Below are the code and all the weights of a small trained network. Each question names an input and a target symbol and asks about switching units off, where a switched-off unit gives its printed mean instead of its output.

import numpy as np


def w(rows, s, z=0):
    codes = np.array(rows[::2]) - 128.0
    scale = np.full(codes.shape[1], s)
    scale[-1] = z or s
    return codes * scale


def norm(h):
    return h / np.sqrt((h * h).mean(-1, keepdims=True) + 1e-5)


def f(y):
    return np.maximum(y, 0)


def softmax(a):
    e = np.exp(a - a.max(-1, keepdims=True))
    return e / e.sum(-1, keepdims=True)


def log_softmax(a):
    a = a - a.max(-1, keepdims=True)
    return a - np.log(np.exp(a).sum(-1, keepdims=True))


def net(x, mask):
    ids = ['Θαβγεζημξτ'.index(c) for c in x.split()]
    T = len(ids)
    res = E[ids] + P[:T]
    u = 0
    for l in range(2):
        q, k, v = (norm(res) @ M[l].T for M in (Q, K, V))
        z = softmax(np.where(np.tri(T) > 0, q @ k.T / 3**0.5, -1e9)) @ v
        res = res + np.where(mask[u], z, O[l][:, -1]) @ O[l][:, :-1]
        u += 1
        y = f(norm(res) @ A[l][:, :-1].T + A[l][:, -1])
        res = res + np.where(mask[u : u + 8], y, B[l][:, -1]) @ B[l][:, :-1]
        u += 8
    return log_softmax(norm(res)[-1] @ U[:, :-1].T + U[:, -1])


Q, K, V, O, A, B = {}, {}, {}, {}, {}, {}
E = w([
[107,146,241,141,175,67,110,101,120],'Θ',
[174,59,30,160,172,181,181,154,144],'α',
[88,142,8,124,76,107,121,165,49],'β',
[217,84,218,105,149,134,68,181,205],'γ',
[218,124,86,62,56,187,75,176,111],'ε',
[95,158,86,76,154,231,81,63,162],'ζ',
[85,128,107,185,140,71,208,55,71],'η',
[148,82,129,167,163,71,192,98,223],'μ',
[58,142,186,78,84,117,80,103,4],'ξ',
[36,73,182,160,90,173,83,154,105],'τ',
],0.0039)
P = w([
[98,139,114,85,138,167,171,140,185],'0',
[96,123,163,157,72,183,178,148,139],'1',
[129,89,117,90,144,113,154,148,109],'2',
[109,156,106,86,130,151,148,133,179],'3',
[138,155,175,180,74,155,176,142,102],'4',
[131,57,124,125,150,93,112,121,88],'5',
[126,161,110,103,140,139,133,121,177],'6',
[153,162,163,245,80,129,121,129,102],'7',
[139,45,113,152,164,81,82,93,79],'8',
[123,159,108,91,140,140,131,126,168],'9',
[163,184,159,252,82,113,74,124,111],'10',
[139,40,112,181,159,77,75,74,88],'11',
],0.004)
Q[0] = w([
[185,87,193,143,181,130,139,126,234],'L0H0',
[74,176,247,93,148,109,84,100,97],'L0H0',
[190,103,145,84,70,213,47,192,137],'L0H0',
],0.011)
K[0] = w([
[199,93,210,142,176,109,139,135,227],'L0H0',
[68,159,247,105,142,96,83,90,114],'L0H0',
[177,120,131,79,111,192,46,176,139],'L0H0',
],0.012)
V[0] = w([
[150,216,144,71,60,165,217,214,138],'L0H0',
[93,163,198,39,109,144,159,186,147],'L0H0',
[58,21,111,27,175,189,251,112,204],'L0H0',
],0.0025)
O[0] = w([
[87,40,159,213,190,94,80,37,140,141],'L0H0',
[145,51,59,239,120,123,134,57,109,143],'L0H0',
[208,212,135,115,111,60,1,142,18,249],'L0H0',
],0.0024,0.0019)
A[0] = w([
[147,185,109,129,121,110,194,133,224,10],'L0N0',
[98,233,82,115,102,145,159,100,141,68],'L0N1',
[95,116,197,196,118,131,161,136,73,100],'L0N2',
[90,117,170,178,52,245,162,149,198,3],'L0N3',
[157,137,127,156,123,81,3,126,95,54],'L0N4',
[61,228,172,126,166,164,103,144,182,78],'L0N5',
[186,76,129,153,160,83,107,115,42,47],'L0N6',
[227,194,143,201,9,155,61,142,81,109],'L0N7',
],0.0049,0.0033)
B[0] = w([
[97,160,93,68,154,169,73,88,88,158],'L0N0',
[135,101,195,175,132,165,88,153,145,169],'L0N1',
[174,152,88,118,95,156,98,151,136,251],'L0N2',
[87,139,54,147,88,170,213,2,125,189],'L0N3',
[92,95,104,167,128,126,166,85,158,199],'L0N4',
[188,95,86,177,113,53,146,119,133,169],'L0N5',
[110,113,151,211,120,154,119,77,142,219],'L0N6',
[155,221,174,163,91,100,104,138,87,255],'L0N7',
],0.0063,0.0029)
Q[1] = w([
[107,160,201,174,134,67,131,63,164],'L1H0',
[88,97,163,214,137,255,43,186,47],'L1H0',
[125,124,124,121,62,230,48,209,45],'L1H0',
],0.005)
K[1] = w([
[167,185,129,149,103,63,117,132,143],'L1H0',
[166,2,141,164,129,145,136,172,107],'L1H0',
[103,47,146,156,123,172,134,128,97],'L1H0',
],0.0087)
V[1] = w([
[167,173,147,120,86,53,165,202,113],'L1H0',
[109,85,158,163,109,34,141,112,185],'L1H0',
[110,123,79,71,253,73,93,123,114],'L1H0',
],0.0018)
O[1] = w([
[188,116,112,150,103,102,150,104,101,75],'L1H0',
[130,80,147,160,146,3,179,104,183,115],'L1H0',
[71,29,151,146,165,219,117,44,179,2],'L1H0',
],0.0019,0.0012)
A[1] = w([
[145,169,99,113,145,178,167,159,149,5],'L1N0',
[106,139,121,124,108,157,254,99,121,18],'L1N1',
[152,98,162,94,131,140,109,165,154,17],'L1N2',
[133,148,121,153,120,144,113,118,184,51],'L1N3',
[88,119,131,149,113,145,105,163,152,27],'L1N4',
[95,114,164,78,98,124,119,119,109,5],'L1N5',
[98,124,121,136,117,157,109,105,109,88],'L1N6',
[128,146,183,141,154,120,114,151,114,40],'L1N7',
],0.0095,0.0034)
B[1] = w([
[38,114,77,102,71,50,163,181,76,158],'L1N0',
[92,81,66,194,80,187,179,2,223,242],'L1N1',
[103,145,189,71,140,167,218,176,200,144],'L1N2',
[124,68,122,132,145,153,150,161,45,212],'L1N3',
[97,71,145,171,87,128,34,132,195,148],'L1N4',
[129,28,170,83,73,125,122,77,78,146],'L1N5',
[156,129,141,135,165,78,143,114,174,255],'L1N6',
[41,157,134,190,181,117,133,94,86,179],'L1N7',
],0.0057,0.0024)
U = w([
[48,191,178,176,195,123,132,133,59,124],'Θ',
[186,59,77,146,205,223,112,158,59,46],'α',
[66,97,54,98,122,82,165,197,85,183],'β',
[127,112,192,98,157,159,191,186,175,254],'γ',
[205,193,159,138,68,171,96,146,86,205],'ε',
[129,172,85,66,210,141,66,77,162,155],'ζ',
[106,137,83,151,60,207,205,61,192,113],'η',
[208,145,126,148,152,2,156,136,182,63],'μ',
[112,56,189,44,80,112,127,76,65,78],'ξ',
[75,98,117,150,83,136,16,177,210,58],'τ',
],0.006,0.003)

Each question gives the input, a string of symbols that net reads in full, and the target symbol t.
The units are the heads (3 rows each of Q, K, V and O) and the neurons (one row each of A and B). Each row of codes is followed by its name. A weight is (code - 128) times the scale printed after its matrix; where a second scale follows, it is the last column's (O, A, B and U).
mask holds one flag per unit, layer by layer, with each layer's heads first. A switched-off unit (its flag False) gives its mean, the last column of its rows in O or B, instead of its output. The means were averaged over made-up inputs and are rounded, as every weight is.
A unit's drop is (log p(t) with every unit on - log p(t) with that unit switched off) / (log p(t) with every unit on - log p(t) with every unit switched off).
The circuit of an input: a set's keep is (log p(t) with only the set's units on - log p(t) with every unit switched off) / (log p(t) with every unit on - log p(t) with every unit switched off). Starting from the 12 units with the biggest drops (on a tie, the unit counted first), units are removed one at a time, each time the one whose removal leaves the highest keep (on an exact tie, the one counted first), for as long as the keep stays at least 0.8.
circuit, biggest first: the units of the circuit, biggest drop first
most important unit: the unit with the biggest drop
k most important neurons: the k neurons with the biggest drops, biggest first
top k neurons in layer l: the k neurons of layer l with the biggest drops, biggest first
drop when u is switched off: that unit's drop, to one decimal
input η ξ τ, target τ: top 2 neurons in layer 1	L1N4, L1N1
input ξ τ ξ η ζ ε τ η μ γ Θ, target η: circuit, biggest first	L0H0, L0N3
input γ α Θ α μ γ α τ, target η: circuit, biggest first	L0N3, L0H0
input τ ξ α ζ μ β η μ ζ η τ γ, target γ: circuit, biggest first	L0H0, L1N2
input μ η τ, target τ: most important unit	L1N4
input η μ ε β α Θ η μ ε β, target τ: 3 most important neurons	L0N1, L1N4, L0N7
input β Θ ζ α α η α τ τ η ε, target η: 3 most important neurons	L0N3, L1N1, L0N2
input γ α μ β μ τ ε α η, target η: top 4 neurons in layer 0	L0N7, L0N1, L0N5, L0N0
input η Θ ε β η τ Θ τ Θ ξ μ, target η: 2 most important neurons	L0N3, L1N1
input τ α γ α ε β Θ, target μ: 2 most important neurons	L0N5, L1N1
input α Θ α α Θ, target ε: 3 most important neurons	L0N2, L1N1, L0N4
input β β ε α ξ γ ξ, target ξ: 2 most important neurons	L1N5, L0N7
input ε Θ τ ζ, target α: 2 most important neurons	L1N3, L0N5
input η ε Θ ε Θ, target ε: top 2 neurons in layer 1	L1N1, L1N6
input Θ ε Θ γ, target γ: most important unit	L1N2
input α β Θ η, target Θ: top 2 neurons in layer 1	L1N7, L1N1
input β τ ζ, target ζ: top 3 neurons in layer 1	L1N1, L1N6, L1N3
input Θ α ξ η η, target ε: drop when L0N2 is switched off	0.5
input μ ζ ε β, target τ: drop when L0N1 is switched off	0.6
input μ α Θ α γ γ Θ Θ Θ ζ, target α: drop when L0N1 is switched off	0.2
input μ γ β μ γ μ β μ ζ ξ, target ξ: top 3 neurons in layer 0	L0N3, L0N7, L0N6
